Each row has a name. Each question is about the rows just above it.

Columns, left to right: T U C Z B P
q386: [127  70  59 188 148 119]
q649: [178 171 162 119 150 142]
q98: [ 90 131  89 147 129 148]
q875: [ 84 134 132  67 106 164]
q325: [130 125 120 116 137 133]
q296: [ 95 159 117  94 109 104]
q399: [129 126 169 112 132 169]
[188 119] is in which column, read top down?	Z
[132 120 117] is in which column, read top down?	C
Which column holds [164 133] top down?	P
Which column holds [148 164 133] top down?	P

Columns, left to right: Q G M H V N Y L K A
q541: [113 102 107  95 150 111 111 148 115 142]
q472: [139 164 174 156 142 119 173 141 109 158]
q722: [153 140 169 152 169  97 154 167 114 136]
q106: [157 153 194 160 173  92 161 164 118 140]
q555: [115 162  96 150 105 126 128 103 141 115]
q813: [102 176  80 153  93 128 127  92 142 110]
q601: [136 165  96 153 122  98 106 116 160  82]
Which column holds this, read top down? [139 153 157 115 102 136]	Q
Which column holds this, read top down? [128 127 106]	Y
[169 173 105] is in which column, read top down?	V
Which column holds [136 140 115 110  82] top down?	A
[142 169] is in which column, read top down?	V
Which column holds this, read top down? [153 162 176]	G

Columns, left to right: D R S F
q993: [176 132 172 167]
q701: [148 169 147 192]
q437: [106 180  81  81]
Which column holds this, read top down? [176 148]	D
[147  81] is in which column, read top down?	S

Columns, left to right: Vog legok busir mudop duge lan merub
q300: [ 81 184 101 127 111 167 124]
q143: [ 81 180 101 127 111 174 124]
q432: [112 151 101 140  78 148 124]
q726: [ 77 157 102 127 111 154 118]
q659: [ 81 173 103 127 111 148 124]
q844: [ 91 133 101 138 111 117 124]
q735: [ 91 133 101 138  93 148 138]
q690: [ 81  64  97 119 111 103 124]
q215: [ 98  98  60  99 116 129 113]
Which column holds [101 102 103 101 101] top down?	busir
[157 173 133 133  64  98] is in which column, read top down?	legok
[151 157 173 133] is in which column, read top down?	legok

Columns, left to right: zovos lat piv vuge zatof vum veve
q108: [ 82 170 120 121  97 123 144]
q624: [ 86 123 196  49 202 196  60]
q595: [193 178 147  80 124 170 129]
q938: [192 120 195  51 193 204 147]
q86: [193 184 185  94 187 194 105]
q641: [ 77 166  60 190 159  70  90]
q283: [192 203 186  79 186 187  88]
Which column holds [144  60] top down?	veve
[178 120 184 166] is in which column, read top down?	lat
Which column holds [144  60 129 147 105  90] top down?	veve
Which column holds this, read top down? [187 159]	zatof
Which column holds this, read top down? [193 192]	zovos
[123 196 170 204] is in which column, read top down?	vum

Columns, left to right: ril mulor Fani dasuz Bef
q971: [129 155 115 125  95]
q948: [134 130 128 132 125]
q507: [129 155 115 125 129]
q987: [128 131 127 127 124]
q47: [112 122 130 117 138]
q893: [129 128 119 126 103]
q267: [129 148 119 126 103]
q244: [125  60 160 134 213]
[125 132 125 127 117 126 126] is in which column, read top down?	dasuz
Which column holds [130 119] top down?	Fani
Which column holds [127 130] top down?	Fani
Which column holds [115 128 115 127 130 119] top down?	Fani
Which column holds this, read top down? [134 129]	ril
Which column holds [ 95 125 129 124 138 103] top down?	Bef

Columns, left to right: mip muba doz lufo sas
q342: [110  92 134 105 100]
q380: [109 110 159 108 107]
q118: [114  96 145  99 100]
q390: [118 108 148 116 104]
q433: [154  93  90  86 187]
q773: [121 185 131 200  75]
q936: [ 94  88 110 105 132]
q775: [119  82  90 122  88]
[ 93 185  88  82] is in which column, read top down?	muba
[108  99] is in which column, read top down?	lufo
Which column holds [ 99 116  86] top down?	lufo
Which column holds [ 92 110  96 108  93] top down?	muba

Columns, left to right: lon zuz kunam dinu fefeg kas losi
q134: [ 66 145 134 148 151 105 156]
q467: [103 137 176 162 128 145 190]
q908: [116 130 172  90 190 132 137]
q223: [157 128 187  97 156 149 163]
q52: [146 129 190 120 134 158 180]
q294: [ 74 141 150 103 192 105 124]
q54: [ 76 144 155 183 133 127 177]
q238: [147 129 190 119 135 158 180]
[ 97 120] is in which column, read top down?	dinu
Which column holds this, read top down? [105 145 132 149]	kas
Which column holds [134 192] top down?	fefeg
Which column holds [156 134] top down?	fefeg
[156 190] is in which column, read top down?	losi
Which column holds [158 105] top down?	kas

Columns, left to right: Zivig Dogog Dudo Sorem gafi gigat
q725: [125 111 119 145  78 101]
q514: [136 113 125 121  61 117]
q31: [119 110 118 153  85 102]
q446: [130 109 120 135  75 109]
q297: [134 114 123 126  74 114]
q302: [132 110 122 130  73 109]
q937: [118 112 117 159  94 100]
q488: [122 112 118 148  78 100]
q618: [127 109 121 141  77 103]
[102 109 114 109 100 100] is in which column, read top down?	gigat
Which column holds this, read top down? [61 85 75 74 73 94 78 77]	gafi
[153 135 126 130] is in which column, read top down?	Sorem
[123 122 117 118] is in which column, read top down?	Dudo
[119 125 118 120 123] is in which column, read top down?	Dudo
Which column holds [113 110 109 114 110 112 112 109] top down?	Dogog

Columns, left to right: Bov tig zera Patek Savim gaper Nitip Barat fidod
q770: [196 172 157 112 140  99 115 128 200]
q931: [115  93 110 128 105 127 133 128 126]
q290: [134 128 128 128 125 134 133 135 107]
[140 105] is in which column, read top down?	Savim
Which column holds this, read top down? [200 126]	fidod

Columns, left to right: gel zufe ded soga Tuto
q74: [123 135 148  81 141]
q184: [211 179 151 111 147]
q900: [123 135 148  81 153]
Which column holds this, read top down? [135 179]	zufe
Which column holds this, read top down? [123 211]	gel

Columns, left to right: kem povo Ninev masag kedig tuvul nem rupa gemum Gata
q56: [184  83  61 126 134 136  93  87 181 163]
q749: [149 192  85 165 180 187 185 196 121 176]
q991: [ 75 141 144 156  67 124 157 144  68 110]
q14: [ 75 141 144 156  67 124 100 144  68 110]
q853: [171 167 137 121 182 174 179 154 175 157]
q570: [ 93 170 105  72  74 156 135 162 138  97]
q503: [ 93  69 192  89 123  80  67  81  92 125]
[185 157 100 179 135] is in which column, read top down?	nem
[124 124 174 156] is in which column, read top down?	tuvul
[154 162] is in which column, read top down?	rupa
Which column holds [124 174 156  80] top down?	tuvul
[157 100] is in which column, read top down?	nem
Which column holds [126 165 156 156 121] top down?	masag

Columns, left to right: vone bivan vab kubim Mufi kibo
q366: [140 193  92 131 109 101]
q903: [ 85 142 163 120 112 171]
q851: [100 106 175  98 126 103]
q376: [143 181  90 130 100 156]
q137: [145  79 147  94 121 107]
q391: [110 194 119 129 113 104]
q114: [145  79 147  94 121 103]
q20: [ 95 181 139 123 118 103]
q769: [ 85  99 188 101 122 144]
q417: [110  75 179  93 123 132]
q129: [143 181  90 137 100 156]
[121 113 121 118] is in which column, read top down?	Mufi
Which column holds [ 92 163] top down?	vab
Which column holds this, read top down? [101  93 137]	kubim
Which column holds [ 85 100 143 145 110 145  95  85 110 143] top down?	vone
Which column holds [140  85 100 143 145 110 145  95  85 110] top down?	vone
[ 79 194  79 181] is in which column, read top down?	bivan

Columns, left to right: vuko difem Lura sevu korig Nit nifa makot
q617: [170 131 128 110  84 108 139 136]
q371: [172 132 129 110  83 108 137 140]
q926: [145 120 129  63  63 118 165 125]
q879: [167 129 128 110  85 106 143 132]
q974: [151 132 131 103  92 101 160 113]
q810: [146 125 126 114 101 109 150 114]
q174: [143 125 126 118 108 114 145 118]
q505: [148 121 128  65  66 118 164 125]
q985: [143 120 129  60  60 117 166 125]
Which column holds [121 120] top down?	difem
Which column holds [84 83 63 85 92] top down?	korig
[108 118 106 101 109 114 118 117] is in which column, read top down?	Nit
[140 125 132] is in which column, read top down?	makot
Which column holds this, read top down? [ 84  83  63  85  92 101]	korig

Columns, left to right: sego pobug zeva Fogak lub falag pudi dobem sase tise
q419: [ 89 104 125 117 126 127 118 102 106  94]
q291: [119 136 134 126 174 117 115 174 131 162]
q309: [136 152 147 134 198  77 139 175 185 142]
q450: [136  88 103 142 130 124 131 100  95  86]
Which column holds this, read top down? [126 134 142]	Fogak
[139 131] is in which column, read top down?	pudi

Columns, left to right: W E J X
q519: [ 60  69 140 124]
q742: [ 90 189 127 120]
q675: [167  70  77  99]
q934: [142 116 163  58]
q858: [118 170 123 185]
Which column holds [ 69 189  70 116] top down?	E
Which column holds [ 60  90 167] top down?	W
Which column holds [124 120  99  58] top down?	X
Which column holds [189  70 116 170] top down?	E

Columns, left to right: Dakez Goze tiz kerul tomo
q587: [156 164 189 173 174]
q667: [ 69 151  69 150  68]
q762: [162 152 214 165 194]
Which column holds [ 69 214] top down?	tiz
[189  69] is in which column, read top down?	tiz
Which column holds this, read top down? [ 68 194]	tomo
[174  68] is in which column, read top down?	tomo
Which column holds [151 152] top down?	Goze

Columns, left to right: Vun favot rinur Maf zoli
q335: [111 150 141  78 126]
q360: [132  99 116 136 136]
q217: [122 122 153  68 175]
q928: [117 131 134 118 111]
q759: [138 118 114 187  98]
q609: [125 130 100 159 128]
q453: [109 126 153 116 101]
q341: [137 130 114 195  80]
Which column holds [ 78 136  68 118 187 159] top down?	Maf
[117 138 125 109] is in which column, read top down?	Vun
[126 136 175 111  98] is in which column, read top down?	zoli
[ 99 122 131 118 130] is in which column, read top down?	favot

Columns, left to right: nipu legu dib kegus lide saf
q784: [ 99  97 108  89 135 135]
q206: [130  61 122  75 153 141]
q593: [128  62 120  74 152 139]
q616: [129  61 122  76 153 142]
Which column holds [122 120] top down?	dib
[135 153 152] is in which column, read top down?	lide
Which column holds [152 153] top down?	lide

